Here is a tiny trained network, its code and every weight. The questions are about switching its units off for an input and a class, where a switched-off unit gives its printed mean instead of its output.

import numpy as np


def w(rows, s, z=0):
    codes = np.array(rows[::2]) - 128.0
    scale = np.full(codes.shape[1], s)
    scale[-1] = z or s
    return codes * scale


def f(y):
    return np.maximum(y, 0)


def log_softmax(a):
    a = a - a.max(-1, keepdims=True)
    return a - np.log(np.exp(a).sum(-1, keepdims=True))


def net(x, mask):
    res = np.array(x, float).reshape(1, 8) / 4 @ E
    y = f(res @ A[0][:, :-1].T + A[0][:, -1])
    res = res + np.where(mask, y, B[0][:, -1]) @ B[0][:, :-1]
    return log_softmax(res[-1] @ U[:, :-1].T + U[:, -1])


A, B = {}, {}
E = w([
[107,62,215,103,173,140,90],'x0',
[132,120,132,117,205,100,161],'x1',
[135,133,129,254,106,138,85],'x2',
[119,58,156,142,23,41,94],'x3',
[112,177,192,126,72,71,172],'x4',
[49,201,119,46,74,205,125],'x5',
[201,149,143,112,111,216,196],'x6',
[1,162,180,164,102,160,177],'x7',
],0.006)
A[0] = w([
[152,202,98,46,205,223,210,184],'neuron 0',
[162,111,82,164,157,204,122,232],'neuron 1',
[69,210,136,102,126,201,152,70],'neuron 2',
[120,147,34,127,196,31,125,136],'neuron 3',
[127,128,58,135,125,52,108,136],'neuron 4',
[121,101,137,142,87,101,86,238],'neuron 5',
[159,155,65,48,93,134,85,170],'neuron 6',
[196,8,128,95,192,75,96,171],'neuron 7',
[111,71,124,186,71,76,89,101],'neuron 8',
[109,123,152,196,168,109,186,110],'neuron 9',
[40,143,199,8,76,105,174,165],'neuron 10',
[211,137,154,136,78,79,176,84],'neuron 11',
[153,86,51,80,77,162,87,236],'neuron 12',
[2,170,141,97,123,185,108,84],'neuron 13',
[160,140,41,61,107,143,105,254],'neuron 14',
[149,197,101,51,198,210,200,194],'neuron 15',
[197,86,52,183,219,216,59,148],'neuron 16',
[197,6,128,97,191,76,95,168],'neuron 17',
[133,84,162,128,81,213,159,150],'neuron 18',
],0.0062,0.0022)
B[0] = w([
[176,127,71,45,94,10,226,254],'neuron 0',
[141,164,179,158,108,130,135,203],'neuron 1',
[124,91,159,88,161,69,148,207],'neuron 2',
[165,153,63,88,63,60,193,187],'neuron 3',
[149,129,105,96,107,76,172,176],'neuron 4',
[146,160,148,137,100,93,158,201],'neuron 5',
[182,170,116,122,63,91,202,194],'neuron 6',
[86,64,192,104,217,94,115,226],'neuron 7',
[152,129,101,90,99,66,179,205],'neuron 8',
[154,158,106,120,78,94,165,171],'neuron 9',
[109,146,254,194,163,185,77,249],'neuron 10',
[88,90,196,130,200,134,86,180],'neuron 11',
[165,149,119,102,83,72,194,207],'neuron 12',
[87,83,163,117,189,93,102,214],'neuron 13',
[166,156,134,121,82,94,185,213],'neuron 14',
[169,123,84,56,100,41,211,244],'neuron 15',
[135,192,217,192,102,175,111,229],'neuron 16',
[83,60,199,104,226,92,115,226],'neuron 17',
[150,136,130,108,104,89,166,187],'neuron 18',
],0.0085,0.0056)
U = w([
[210,225,95,127,8,110,185,172],'0',
[60,144,188,237,172,181,1,144],'1',
[43,128,11,158,103,136,81,88],'2',
[107,36,126,82,175,92,136,135],'3',
[139,101,31,107,139,229,55,1],'4',
[148,121,40,109,133,198,28,14],'5',
],0.0097,0.0063)

Each question gives the input, the list of numbers given to net, and the class t.
The units are the neurons (one row each of A and B). Each row of codes is followed by its name. A weight is (code - 128) times the scale printed after its matrix; where a second scale follows, it is the last column's (A, B and U).
mask holds one flag per neuron, in row order. A switched-off neuron (its flag False) gives its mean, the last column of its row in B, instead of its output. The means were averaged over made-up inputs and are rounded, as every weight is.
A unit's drop is (log p(t) with every unit on - log p(t) with that unit switched off) / (log p(t) with every unit on - log p(t) with every unit switched off).
The circuit of an input: a set's keep is (log p(t) with only the set's units on - log p(t) with every unit switched off) / (log p(t) with every unit on - log p(t) with every unit switched off). Starting from the 12 units with the biggest drops (on a tie, the unit counted first), units are removed one at a time, each time the one whose removal leaves the highest keep (on an exact tie, the one counted first), for as long as the keep stays at least 0.8.
units of the circuit, in order: the units of the circuit, biggest drop first
most important unit: the unit with the biggest drop
k most important neurons: the k neurons with the biggest drops, biggest first
drop of u: that unit's drop, to one decimal
input [-1,1,4,-4,-5,8,-2,8], class 3: units of the circuit, in order -> neuron 13
input [4,1,-4,6,-2,-1,-1,8], class 1: units of the circuit, in order -> neuron 10; neuron 0
input [8,1,6,2,6,5,-2,-5], class 1: 2 most important neurons -> neuron 0; neuron 15
input [5,-6,-4,-3,6,-1,2,3], class 3: units of the circuit, in order -> neuron 16; neuron 6
input [4,7,6,-1,-4,1,-4,6], class 1: units of the circuit, in order -> neuron 0; neuron 15
input [2,2,-4,7,6,2,-6,3], class 1: units of the circuit, in order -> neuron 10; neuron 0
input [5,4,-5,2,3,7,8,3], class 3: 3 most important neurons -> neuron 13; neuron 2; neuron 10
input [0,7,7,-1,1,-4,1,-1], class 1: 3 most important neurons -> neuron 0; neuron 15; neuron 16
input [-4,-5,-3,8,5,-1,-7,7], class 1: 2 most important neurons -> neuron 10; neuron 0
input [7,5,-7,-5,1,3,8,-2], class 0: 2 most important neurons -> neuron 0; neuron 15
input [1,3,7,-6,0,-4,2,-4], class 1: drop of neuron 10 -> -0.1
input [2,8,3,-2,7,5,-4,-1], class 1: drop of neuron 0 -> 0.2
input [3,2,4,5,-3,-8,8,0], class 1: drop of neuron 0 -> 0.3
input [0,1,7,5,-3,4,-8,5], class 2: most important unit -> neuron 8
input [-4,-2,-2,3,-5,0,-3,7], class 2: drop of neuron 17 -> 0.2
